What can hang from each mark
K_62: K_254 K_642 K_867
K_254: K_46 K_93 K_674
K_46: K_642 K_950
K_190: K_62 K_642 K_867
K_642: K_46 K_62 K_254 K_674
K_950: K_642
K_143: K_62 K_190 K_915
K_674: K_190 K_642
K_867: K_143 K_674
K_915: K_93 K_143 K_190

Each row was made from one small tree. The marks that hang from a mark follow it in brackets, in the order of their numbers. Every link used is in the known rows. Write each row's tree.
Each row is shifted at random along 6 fixed directions that mean nothing.
Known rows
K_62[K_642[K_674] K_867]: [ 0.00 -0.24  2.33  0.42  0.74  1.48  1.42 -3.13  0.29  1.05  0.54 -0.16
  1.40  2.03 -1.38 -3.06 -0.14  2.07 -1.85  1.38  1.60  0.38  2.52 -1.79
 -1.88  1.08  0.54 -1.11  1.26 -0.02  3.28  2.16 -1.26  0.43  0.64 -3.09
  2.31 -0.44 -3.23 -1.10 -0.03]
K_915[K_93 K_143 K_190[K_62[K_254] K_867]]: [-2.19  1.91 -1.32  1.18  1.57 -2.09 -4.15  3.93 -2.20  2.36 -0.01  1.22
 -2.54 -2.59 -3.71  1.52  0.66 -2.56 -1.67 -2.88  4.44 -0.92  2.06  1.19
  0.86  3.79 -0.25  5.22 -3.00  6.78 -0.73 -2.17  3.65  1.94  1.85 -0.60
  0.64  1.13  2.50  1.72  0.94]
K_62[K_254[K_46 K_93] K_867[K_674[K_190[K_642]]]]: [-0.39  2.60 -2.98 -3.14 -0.94  1.81  2.51 -4.04 -0.75 -2.56 -1.50 -0.27
  0.37 -0.62  1.13 -2.31 -4.35 -0.28 -2.34 -0.99  0.70 -0.21 -2.24  0.42
  2.22  0.28  0.31  1.15 -0.46  2.52 -1.15  0.71  2.09  1.10 -1.59 -1.23
  2.00  1.23  0.23  0.14  1.35]
K_254[K_46[K_950] K_93 K_674[K_190 K_642[K_62[K_867]]]]: [-0.71  2.56  2.21 -2.52  1.74  0.09  3.47  4.23 -0.17 -5.96  0.10 -0.02
  2.17 -0.49  5.23 -2.91 -1.62 -3.00  4.45 -0.27 -7.41  1.69 -6.92  2.98
  4.63 -6.13 -2.11 -2.04  1.28 -1.12 -1.81 -1.56 -1.09 -3.77  1.55 -0.66
  1.81  3.81  2.16  0.24 -0.11]
K_674[K_190[K_62 K_867[K_143]]]: [ 0.63 -1.38 -0.09 -1.13  0.20 -2.04 -4.39  0.45  1.91  1.48  1.75  1.68
 -0.55  1.42 -2.31  2.07  0.82  1.05  0.23  0.65  0.01 -1.81  1.35  0.70
 -1.82  0.62  3.67  2.23 -0.77 -0.20 -1.65 -0.52  1.28  0.14 -0.72  2.10
 -0.89  0.84  2.57  1.60  0.28]
K_950[K_642[K_46 K_62[K_867] K_254 K_674]]: [-3.63  3.43 -3.36  3.72  0.53  2.45  8.49 -1.44 -5.61 -0.59 -4.18  1.26
  0.91 -0.76  1.32  1.16  0.80 -4.68 -1.53 -1.33  4.75 -0.03  1.77 -1.30
  0.67 -1.27 -6.39 -2.03 -2.85  3.08  3.72  1.95 -1.99  0.33 -2.59 -1.66
 -1.12 -1.62 -3.55 -2.47  0.12]
K_46[K_642[K_254[K_93 K_674]] K_950]: [ 0.80  0.94  2.62 -1.20  0.20  1.93 -0.21  4.48  1.90 -2.04  1.25  0.22
  0.87  1.71 -0.11 -0.77 -1.12 -1.56  4.28  1.30 -8.40  0.66 -6.79  2.58
 -0.59 -1.91 -0.63 -0.55  2.67 -4.69 -0.80 -2.60  1.73 -2.84  1.24  0.10
  1.10 -1.77  4.02  1.05 -0.44]
K_143[K_62 K_915[K_93 K_190[K_867]]]: [ 2.32 -2.34  3.12 -1.80 -2.23 -2.10 -4.98  2.36  2.09  3.13  1.30  0.57
 -4.17  1.66 -1.74 -0.16  1.02  1.92 -0.25 -0.97 -3.79  3.75  1.11  2.24
 -0.64  3.48  3.68  1.12  3.76 -0.15 -4.68 -3.04  1.77  2.90  3.15 -0.37
  1.31 -1.75  2.26  3.56  0.75]
K_642[K_46[K_950] K_62[K_867[K_143]] K_254 K_674]: [-1.01  0.57 -1.69 -1.19 -2.44  1.90  3.98  0.47  2.76 -2.75 -2.01  0.73
 -0.32  1.96  1.05 -0.56  0.64 -1.94  0.90  1.59 -8.46  3.11 -3.11  0.61
 -2.88 -0.57 -4.88 -1.59  3.11 -2.74  0.44 -2.36 -1.64 -1.66 -3.36 -0.98
 -1.33 -3.81 -0.99  2.73  0.29]
K_915[K_93 K_143[K_62 K_190[K_867[K_674[K_642]]]]]: [ 0.49 -1.62  1.35  0.50 -0.86 -1.70 -5.32  2.73 -0.69  1.62  1.16 -1.90
 -4.19 -2.99  0.76  0.74  1.00  0.21  0.35 -1.62  2.85  2.29  0.06 -0.87
  2.22  0.86  0.48 -1.42 -1.54  2.66 -1.83 -1.63 -0.06  0.99  1.78  2.45
 -0.12  1.52 -0.64  0.13 -0.01]
K_46[K_950[K_642[K_62[K_867] K_254[K_93] K_674]]]: [-0.30  2.74 -4.33 -0.31 -2.82  2.42  3.74 -3.60 -0.68  0.16 -2.49  0.23
 -0.71  0.88 -1.40  1.24 -1.33 -1.57 -1.15 -0.30  2.49 -1.11  0.83  1.11
 -0.98  0.41 -2.34  2.11 -1.45 -0.87 -0.41  0.08  2.13  0.78 -1.82  0.86
  0.58 -4.06  0.08 -0.31  1.13]
K_190[K_62[K_867[K_674[K_642]]]]: [ 1.47 -2.69  1.09 -1.47 -0.67  0.29  1.98  1.60  1.17 -0.90  1.09 -1.04
 -1.70  0.09  3.13 -2.37 -1.65  1.28  2.20 -0.47 -1.06  2.85 -5.51 -1.19
  1.31 -2.29 -0.01 -4.89 -1.64 -0.31 -0.82  2.00 -2.04 -1.42 -1.85  1.67
  1.09  2.36  1.46  1.55 -0.02]
K_254[K_46[K_950] K_674[K_190[K_867] K_642[K_62]]]: [-0.65 -0.55 -3.92 -2.97 -3.01  0.37  4.71 -1.65 -2.23 -3.21 -0.30 -1.13
 -0.38 -4.07  3.44 -0.78 -3.71 -0.26  1.30 -1.92  1.29  0.82 -3.36 -0.48
  4.41 -3.44 -2.99  0.24 -2.88  0.14 -4.31  2.18  1.76 -0.67 -1.31  1.12
 -0.88 -1.31  1.59  1.17 -0.40]
K_254[K_46[K_642[K_674[K_190[K_62]]] K_950] K_93]: [ 1.01 -1.54  0.93 -2.01  0.88 -0.92 -0.90 -0.97  2.59 -2.03  0.57 -0.92
  0.67  1.69  0.23 -0.07  0.17  1.92  1.97  1.39 -3.83 -1.74 -0.85  1.17
  0.33 -0.12  1.33  1.72  1.76 -3.16  0.86 -0.97  1.09 -1.63  1.33 -0.42
  0.39  0.38  0.91  0.23  0.18]
K_915[K_93 K_143[K_190[K_62]]]: [-0.55 -1.56  1.36  2.34  1.48 -2.17 -2.48  3.23 -3.25  0.90 -0.32 -2.47
 -3.20 -4.46  3.07 -0.40  2.83 -0.72 -0.49 -1.22  7.62  2.84 -1.12 -2.46
  2.48 -0.63 -2.30 -4.54 -4.03  3.87 -0.38  0.55 -1.90  1.25  0.87  2.85
  0.30  3.06 -1.58 -0.56 -0.34]
K_62[K_254 K_642[K_46]]: [-0.15 -3.29 -3.12 -3.69 -3.46  0.78  1.33 -5.13  2.56 -0.05  2.51 -0.93
 -2.61  0.26 -0.95 -1.64 -3.84  3.07 -2.02 -2.13 -3.65  1.80 -2.09 -3.77
 -0.19  2.25  0.65  1.10  3.33 -0.44 -1.16  3.95 -0.09  3.94 -0.84 -1.42
 -3.48 -1.97 -0.38  2.54 -0.96]
K_642[K_254[K_46 K_93] K_674[K_190[K_62[K_867]]]]: [ 1.60  3.57 -2.12 -0.51 -0.66 -0.29 -1.56 -5.15  3.90 -1.77 -1.19 -0.65
  1.02  2.44  0.18  0.53  2.74  1.77 -2.62  2.32  1.10 -2.95  6.49  0.45
 -2.03  1.37  0.62  3.20 -1.00 -2.02  2.65 -0.04  0.47 -0.28 -3.79  0.25
  0.78 -0.74 -3.42 -1.58  2.57]
K_254[K_674[K_642[K_46]]]: [-2.69  0.06 -0.81  1.80  0.34 -0.19  0.18  0.52 -1.24  0.46  0.12  0.72
  2.94 -1.44 -0.66  0.79 -0.51 -0.14 -0.30 -1.76  0.67 -1.79  3.80 -1.53
 -0.03 -1.23  0.56  1.91  0.14 -0.51  0.97  0.43  1.22 -0.81  0.69 -2.52
 -1.59 -1.72  0.18 -2.72 -1.96]
K_46[K_950[K_642[K_674[K_190]]]]: [-1.59 -2.10 -3.78 -1.72 -5.37  2.41  2.53  2.35 -1.40 -1.86  1.81  0.32
 -4.37 -0.83  0.48 -0.35 -3.31 -3.11  3.28 -3.50 -5.18  2.13 -7.19 -1.00
  1.98 -3.36 -1.00  0.01  0.86 -1.92 -4.57  0.59  0.15  0.89  0.40  3.06
 -4.48 -3.24  6.30  1.55 -2.26]
K_674[K_190 K_642[K_46[K_950] K_62[K_867] K_254[K_93]]]: [ 0.02  0.93  0.95 -2.17  0.05 -0.85 -1.35 -0.38  2.96 -1.59  2.74  0.98
 -1.36  1.00  0.24  2.22  0.81  0.58  0.75  1.77 -7.69  1.94 -2.41  2.06
 -1.68 -2.69 -1.58  0.47  2.74 -1.98 -0.63 -0.75 -1.10 -1.13 -1.31  0.26
 -0.66 -0.16  0.82  2.68  0.10]
K_254[K_93 K_674[K_190[K_867] K_642[K_46 K_62]]]: [-0.59  1.87  1.62 -2.22  2.67 -2.96 -1.36  0.43  1.99 -0.94 -0.74  1.77
  1.91  1.65  0.69  0.47  1.49 -0.79  0.69  1.93 -3.24 -0.38  3.52  2.57
  0.21 -0.72  0.71  1.45  2.15  0.19  1.43 -2.88  1.04 -1.77  1.48 -3.69
  1.47  0.61 -0.23  0.56 -0.02]
K_143[K_190[K_642[K_46 K_254] K_867] K_915[K_93]]: [ 4.36  5.22  9.16  1.14  3.10  0.91 -3.39  5.33  1.23  0.71  1.13  0.62
  2.00  3.31  0.65 -0.42  4.79  2.64  0.69  2.28 -2.56  0.05  1.46  4.44
 -2.33 -0.65  1.06 -3.31  2.34 -1.62  2.12 -1.12  2.36  0.46  0.58 -1.47
  6.32  1.88 -2.99  0.73  2.71]
K_254[K_46[K_642 K_950] K_93]: [-1.30 -2.49 -1.52  0.86  2.56 -0.88  2.11 -3.17 -4.12 -1.19 -2.18 -2.88
  1.19 -3.10  1.37  0.70 -0.20  0.54 -0.16  0.46  6.56 -1.76 -0.81 -1.81
  2.27 -0.89 -1.60 -0.62 -1.96  0.05  0.89  1.67  0.29 -0.49  1.65 -0.12
 -0.09  0.20  0.05 -2.06 -1.68]
K_915[K_143[K_62 K_190[K_642[K_254] K_867]]]: [ 1.30  1.09  6.28  2.50  4.33 -1.10 -4.83  4.87  0.40  2.38  0.32  1.41
  1.96  0.52 -1.83  1.11  3.80  0.46 -0.36  1.84  1.63 -1.16  3.63  2.25
 -2.40  2.37  1.20 -0.82 -0.26 -0.05  1.19 -2.82  0.60 -0.45  2.47 -0.94
  3.55  2.26 -2.65  0.81  1.75]
K_915[K_93 K_143[K_62[K_867[K_674]] K_190[K_642[K_46]]]]: [ 0.34  1.58  5.03  0.19  0.76  0.47 -2.56  7.24  0.58 -0.10  0.98  0.19
 -1.68 -0.06  0.71 -0.85  0.75 -0.79  1.50 -2.03 -4.79  2.43 -2.98  2.29
  1.08  0.09 -0.07 -1.80  1.31  1.93 -1.67 -3.54  0.95 -0.20  1.90 -0.16
  3.16  2.79 -0.75  1.18  1.71]
K_46[K_642[K_674[K_190[K_867]]] K_950]: [ 1.70 -1.25  1.58 -1.15 -2.55  2.27  0.35  1.31  0.94 -0.98  2.33 -1.23
 -1.06  0.45  0.97 -0.60 -0.71  2.04  2.90  1.82 -1.30  1.73 -3.84  0.10
 -1.19 -2.63 -1.52 -2.49 -0.82 -4.22 -0.80  0.95  1.12 -2.18 -1.41  3.04
  1.00 -3.60  1.40  0.50  0.85]
K_46[K_642[K_62 K_254[K_93]] K_950]: [ 0.69 -2.46  3.55  0.82  3.56 -1.32 -0.22  1.80  0.52  0.68 -0.24  0.42
  0.52  0.70 -0.40  1.46  2.06 -0.93  2.35  3.73 -2.86  1.53 -3.60  1.58
 -2.12  0.20 -2.04 -2.49  1.81 -2.89  1.74 -2.44 -1.66 -2.34  2.00 -0.25
  0.52 -0.81  1.70  1.84 -1.26]
K_190[K_642[K_46 K_62 K_254[K_93 K_674]] K_867]: [-0.69  0.72 -7.02 -0.98 -1.55  0.35  3.58 -3.51 -1.57 -1.91 -3.01 -2.20
 -1.65 -2.40 -0.47  2.22 -1.61 -0.77  0.52 -1.08  2.89 -3.33  0.89 -2.17
  2.23  0.50 -2.26  3.12 -2.05  1.60  1.42  2.88  1.00 -0.18 -2.96 -1.85
 -2.85 -2.18  1.19  0.65 -1.91]
K_867[K_143[K_190[K_62[K_642]] K_915] K_674]: [ 3.72 -2.44 -0.69 -0.94 -3.20  0.90 -4.90  0.17  2.54  2.36  2.27  0.00
 -0.52 -0.14 -0.34  0.93 -1.75  2.12  0.85 -1.62 -3.82 -0.68 -1.30 -1.36
 -0.15  0.73  5.37 -0.40  1.20 -0.61 -2.58 -0.98  1.80  1.65  1.09  3.67
 -2.96  0.55 -0.04 -1.38 -0.20]
K_190[K_62[K_867[K_143[K_915[K_93]] K_674]]]: [-0.15 -2.58  0.27  0.75  1.95 -0.95  0.26  0.43 -2.21  2.21 -1.41  0.31
  0.20 -1.30  0.22 -0.41 -0.22 -0.38 -0.20 -0.76  4.57  0.74 -0.38 -0.73
  0.48  0.68  0.94 -2.49 -1.94  3.34  0.15 -0.14 -0.74  0.07  0.76  0.45
  0.71  1.85  0.19  0.05 -0.79]
K_950[K_642[K_674[K_190[K_62 K_867[K_143]]]]]: [-2.34 -1.84 -4.04  1.14 -0.60 -0.16  2.10 -2.19 -4.79  1.64 -0.97  1.24
 -2.27 -1.94 -0.37  1.73 -0.14 -2.97 -0.64 -1.92  6.65 -1.01  2.51 -2.57
  1.86 -0.05 -1.02 -0.18 -3.27  3.76  0.95  1.92 -0.68  1.86  0.44  0.90
 -3.67 -1.18 -0.24 -1.31 -1.72]
K_62[K_254[K_46[K_950] K_674] K_867]: [-0.90 -4.28  1.14 -0.28  1.13 -1.99 -0.07 -4.84 -0.17  0.62  0.25 -1.32
  1.56 -0.88  0.61 -4.60 -0.63  2.16 -2.66  3.78  5.36  0.62  1.41 -1.70
  0.67  2.07  0.66 -1.77  0.91 -0.47  2.20  1.57 -3.63  0.39  1.84 -2.17
  0.32  1.69 -2.13 -0.39 -2.29]
K_254[K_46[K_950[K_642[K_62[K_867[K_143]]]]] K_93 K_674]: [ 0.56  0.34  2.45 -0.66  3.22 -1.15  3.38 -1.20  0.18 -2.28 -2.21 -1.60
  3.83  0.80  4.50 -3.36  0.93  0.07  0.64  3.18  2.27 -0.89 -0.71  1.25
  2.65 -2.01 -1.47 -3.64 -0.77 -0.80  2.29 -0.33 -1.44 -2.49  1.54 -1.44
  3.83  3.89 -4.14 -2.89  0.59]
K_674[K_190[K_62[K_254] K_867]]: [-0.91  0.86  1.86 -0.42  2.68 -1.25 -0.31  4.20 -1.52 -0.22  0.42  3.21
  0.43  0.62 -0.31  0.32  0.56 -2.62  1.16 -0.51 -0.09  0.70 -1.50  2.10
 -0.23 -0.90  0.73 -0.45 -0.80  1.68 -1.47 -0.84 -0.08 -0.13 -0.04  0.62
  0.45  1.97  4.04  3.16  0.34]
K_642[K_46[K_950] K_254 K_674]: [-3.35  1.16 -2.33  2.62 -0.40  2.92  6.67  2.96 -4.89 -3.50 -2.63 -0.58
  0.73 -3.00  3.74 -0.21  1.61 -4.18  0.77 -1.50  1.02  2.76 -2.50 -2.20
 -0.26 -4.17 -7.42 -4.45 -1.23 -0.52  0.44  0.83 -2.03 -0.92 -2.92  0.52
 -2.58 -4.25  0.10 -0.39 -1.41]
K_642[K_46[K_950] K_62[K_254 K_867] K_674]: [-3.00  1.60  0.01  3.06  0.69  1.24  4.43  0.42 -0.40 -0.63 -2.27  1.65
  3.62  1.67 -0.70 -0.37  1.24 -1.62 -0.38  1.21 -0.86  0.48  3.16  0.59
 -3.00 -0.09 -3.38 -0.09  1.96 -1.11  4.31 -0.97 -3.47 -2.07 -1.46 -2.05
 -0.96 -1.85 -1.97 -0.79  0.01]

Write each row's tree
[ 0.41  1.72 -1.64  1.48 -0.89  1.28 -2.65 -0.13 -1.36  1.36 -0.94 -0.72
  1.46 -1.58 -0.31  0.68 -1.19 -0.40 -1.47 -1.79  3.46 -0.73  1.80 -0.45
  0.28  0.48  2.11  0.66 -1.18  1.10 -2.63 -0.44  0.93  1.04  0.38  2.87
 -0.24  0.04 -1.86 -3.29  1.29] | K_867[K_143[K_62[K_254[K_93 K_674]] K_915[K_190]]]
[ 1.75 -0.48  1.52 -1.32 -1.09 -0.93 -1.85 -1.78  4.66  1.96 -0.75  1.04
 -0.03  3.46 -1.51 -0.17  0.66  2.84 -2.28  2.55 -3.40  1.63  0.61  1.16
 -4.11  2.62  1.55  0.20  1.87 -1.94 -1.16 -1.73  1.41  0.52 -1.28 -1.17
  3.19 -0.82 -1.39  1.77  2.25] | K_642[K_62[K_867[K_143[K_915[K_190]]]]]
[ 0.34 -1.33 -0.07 -2.07  0.60 -1.01  4.75 -0.69 -1.99 -1.76 -1.41 -0.18
  1.72 -2.51  3.17 -1.55 -0.65  0.62  0.13  0.69  3.63 -0.07 -0.77  0.67
  2.46 -1.35 -2.47 -1.38 -2.49  0.39 -2.23  1.06  1.53 -0.65 -0.12 -0.92
  1.98 -0.15 -0.36  1.55  0.20] | K_254[K_46[K_950] K_674[K_190[K_642[K_62] K_867]]]
[-0.58 -0.63  2.69  0.82  2.44  0.13  3.43  0.58 -3.26  0.64 -1.20  0.73
  0.62 -0.62  0.90 -1.82 -0.19 -2.19 -0.45 -0.05  2.22  2.70 -0.63  0.18
  1.25  0.53 -1.26 -3.42  0.35  1.96 -1.14 -0.05 -3.44  0.41  1.92 -1.03
  1.42  1.18 -1.41  0.99 -0.42] | K_143[K_62[K_642[K_254[K_674[K_190]]] K_867]]
[-1.99  1.27 -4.70 -0.40 -0.19 -0.77  0.10 -3.38 -2.31 -0.71 -2.61 -1.38
  0.61 -2.89  0.59  0.62 -1.69 -1.50 -0.96 -1.79  5.09 -1.91  3.86 -1.88
  2.77 -0.74  0.42  2.59 -1.61  1.56  0.16  0.44  1.89  0.07  0.84 -1.70
 -1.03 -1.66  0.51 -2.94 -1.89] | K_254[K_93 K_674[K_642]]
[-2.30  2.07 -3.93  3.10  1.51  0.05  5.43 -4.09 -3.32 -1.01 -4.90 -1.97
  1.67 -1.61  1.01  1.88  2.04 -1.84 -2.29  2.31  6.60 -0.51  1.54 -0.78
 -0.90 -0.63 -5.83 -1.07 -1.84  0.61  2.91  1.13 -3.26 -0.83 -2.94 -0.14
 -0.63 -1.21 -2.52 -1.59 -0.64] | K_642[K_46[K_950] K_62[K_867] K_254[K_93]]
[ 0.52  3.91  0.45  1.92 -1.87  2.44 -0.33  5.57 -1.38 -0.80  1.37 -0.15
 -1.34 -0.47  0.56 -0.71 -0.10 -1.78  1.76 -4.45 -3.68  1.75 -2.96  0.36
  1.29 -2.34  0.12  0.51  0.17  1.02 -2.01  0.61  0.73  1.03  0.13  1.73
 -0.43  0.15  2.89 -1.04  0.79] | K_143[K_915[K_93 K_190[K_62[K_642[K_254 K_674]]]]]
[-0.41  5.39 -1.33  0.21 -1.33  3.15  2.41 -0.07  0.67 -0.32 -1.90  2.71
  2.19  1.97 -2.07  2.11 -1.86 -0.90 -0.58 -1.46 -2.34 -0.76  1.88  1.92
 -2.64  1.01 -1.22  3.33 -0.80 -0.89  0.17 -1.13  4.52 -0.78 -3.31 -0.64
  1.96 -4.13 -0.28 -0.20  3.83] | K_46[K_642[K_62[K_254] K_674[K_190]]]
[-0.03  0.60 -0.01 -1.67  0.35  2.48  0.76 -2.83  0.14  0.18  0.36  0.02
  0.30  0.85 -1.91 -1.85 -2.48  0.02 -1.67  0.18 -2.13  0.46 -3.45 -1.10
 -1.19  1.06  0.04 -0.47  1.43  1.01 -0.44  1.16  0.99  1.42  0.01 -1.80
  1.66 -0.03 -1.48  0.81 -0.09] | K_62[K_642[K_254] K_867[K_143]]
[-4.28  1.66 -3.06  0.08  1.58  0.13  5.02 -0.88 -3.74 -0.04 -5.27  3.83
  1.72 -0.55 -2.62  0.51 -2.80 -4.77 -2.49 -2.67 -0.25  0.67 -0.29  1.35
 -0.28  3.04 -1.76  3.21  1.08  3.38 -1.64 -2.32  1.88  1.68  0.47 -4.56
  0.36 -1.35  2.84  3.20 -0.30] | K_642[K_62[K_254[K_46] K_867]]
[ 0.59 -1.71 -0.60  1.58 -1.45 -0.24 -2.73  0.07 -1.82  2.62  1.20 -0.33
 -1.41 -2.09 -1.82  1.07  0.54  2.08 -1.78 -1.62  2.29 -0.02  2.09 -1.81
 -0.89  0.89  2.15  1.73  0.21  0.27 -1.97  1.69  1.80  2.94  1.78 -0.24
 -1.33 -2.24  1.87 -0.40 -1.14] | K_143[K_915[K_190[K_642]]]
[ 1.27 -0.90  3.61 -1.39  0.61  1.44 -0.16  6.20  0.71 -1.73  0.62  0.16
  0.37  0.85  3.61 -2.10 -1.27 -1.33  3.57 -0.22 -4.15  3.33 -7.65  0.28
  0.51 -3.23  0.42 -6.68 -0.46 -0.52 -2.26 -1.51 -0.26 -2.55 -1.19  2.18
  2.12  2.40  1.86  0.84  0.87] | K_190[K_867[K_143[K_62[K_254]] K_674]]
[-2.24 -0.31 -0.33  0.46  2.69  0.16  5.37  5.05 -5.80 -1.69 -0.71  1.93
 -0.48 -3.49  2.37  1.47 -0.21 -3.42  1.73 -3.73  1.25  1.32 -4.22 -0.26
  2.21 -3.63 -3.22 -2.68 -2.64  3.82 -2.60  1.74 -0.57  0.19 -0.65  0.67
 -1.14  1.19  3.32  2.70 -0.86] | K_674[K_190[K_62 K_642[K_46]]]
[ 0.54 -0.46  2.24  0.72  1.56 -1.91 -2.55  2.64  0.73  0.57  1.89  1.27
  0.32  1.46 -0.37  0.98  2.17  0.63  1.14  1.09  1.21 -0.87  0.71  0.75
 -1.25 -1.37  2.31 -0.31 -1.50 -0.71 -0.21  0.55 -1.04 -1.00 -0.94  2.18
  0.07  2.29  2.59  0.73  0.32] | K_674[K_190[K_62 K_867]]
[ 0.08  0.60 -0.78 -2.15  0.60  2.37  3.67 -4.29 -0.99 -1.79  0.40 -1.32
  1.49 -0.35  0.66 -4.10 -4.83  0.15 -0.84 -0.52  0.14  0.07 -3.95 -0.76
  2.79  0.14  0.15 -0.48  1.29  2.13  1.26  2.28 -1.16  0.73  1.40 -1.58
  0.98  2.83 -0.99 -0.78 -0.31] | K_62[K_254[K_46[K_950] K_93] K_642 K_867[K_674]]
[ 1.12  1.39 -1.17 -0.30 -2.65  1.38  1.45 -2.28  2.03  0.04  0.69 -0.49
 -1.05  1.96  1.32 -0.59 -0.18  0.76 -1.05  0.21  0.03 -0.51 -0.29 -1.08
 -0.10 -0.61 -0.41 -1.19 -1.47 -2.07  0.50  2.30  0.75  1.03 -2.64  0.67
  0.49 -0.76 -2.09 -2.05  1.17] | K_950[K_642[K_254[K_674]]]
[ 1.52  3.34 -2.61 -1.71  3.20  0.97  5.10 -2.05 -2.36 -1.58 -4.62 -0.12
  0.82 -0.96  0.19  1.11  0.00 -0.62  0.06 -0.77  7.23 -3.84  3.28  1.25
  1.21  1.67 -2.82  1.08 -5.08  3.70  2.87  1.98  3.63 -0.63 -3.08 -2.66
  3.83 -0.57 -1.50  2.73  1.98] | K_190[K_62 K_642[K_254[K_46 K_93] K_674] K_867]
[ 1.45 -0.12 -0.14  0.33  0.59  0.68 -2.31 -0.52  1.98  2.48  1.87  1.74
  3.48  0.31 -1.13  2.72 -0.61  1.88 -1.21 -0.49  0.29 -2.67  1.79  0.17
 -2.82  0.06  2.89  0.73 -1.43  0.86 -0.42 -0.97  2.24 -0.40 -1.33  3.27
 -0.54  0.87 -2.06 -2.64  1.92] | K_867[K_143 K_674[K_190[K_62[K_254 K_642[K_46[K_950]]]]]]
[ 1.60  1.79  5.03  3.16  2.40  1.10  0.79  3.99 -2.53  2.36  0.69  1.20
  2.51  0.36 -0.33  0.15  1.91  0.07 -0.04 -0.76  0.21  1.31  2.10  1.75
 -0.74  0.46  0.13 -1.87  1.25  1.26 -0.17 -0.28 -0.97  0.78  2.58 -0.70
  1.73  0.62 -2.14 -0.67  1.50] | K_143[K_62[K_642[K_46 K_254]] K_915[K_190[K_867[K_674]]]]
[-0.19 -0.41 -2.71  0.40 -4.61  1.44  0.69  0.52 -2.92 -0.64 -1.36 -1.05
 -3.77 -1.15 -0.07 -0.34 -2.75 -2.45  0.77 -2.63  0.11  1.11 -2.50 -0.65
  3.40  0.61  1.55  0.08  0.73 -0.62 -5.26 -0.25 -1.63  2.33  0.72  3.10
 -2.90 -0.62  3.12  1.01 -1.51] | K_143[K_62[K_867] K_190]
[-2.78 -1.17  0.45  4.74  0.15 -1.67 -5.31  4.98 -2.78  1.16  2.73 -2.22
 -3.70 -4.18 -0.53 -0.34  1.24 -2.27 -0.21 -2.22  3.32  1.60 -1.16 -2.31
  2.88  0.23 -0.06  0.73 -1.72  4.20 -0.45 -0.38 -4.44  0.38  2.86  3.00
 -2.98  4.02  1.34 -2.86 -1.63] | K_915[K_93 K_143[K_62[K_254 K_867]] K_190]
[-0.75  2.07  0.46  0.62  2.51 -0.47  3.80 -0.42 -1.75 -0.28 -1.26  0.90
  0.90  1.23  2.11  0.17  2.23 -1.92 -0.43  1.26  2.83 -0.94  1.42  0.68
  1.08 -1.06 -2.83 -2.53 -1.60  1.65  3.24  1.18 -0.93  0.14 -0.75 -1.49
  0.84  1.43 -3.19 -1.22  0.51] | K_950[K_642[K_46 K_254[K_93 K_674[K_190[K_62 K_867]]]]]
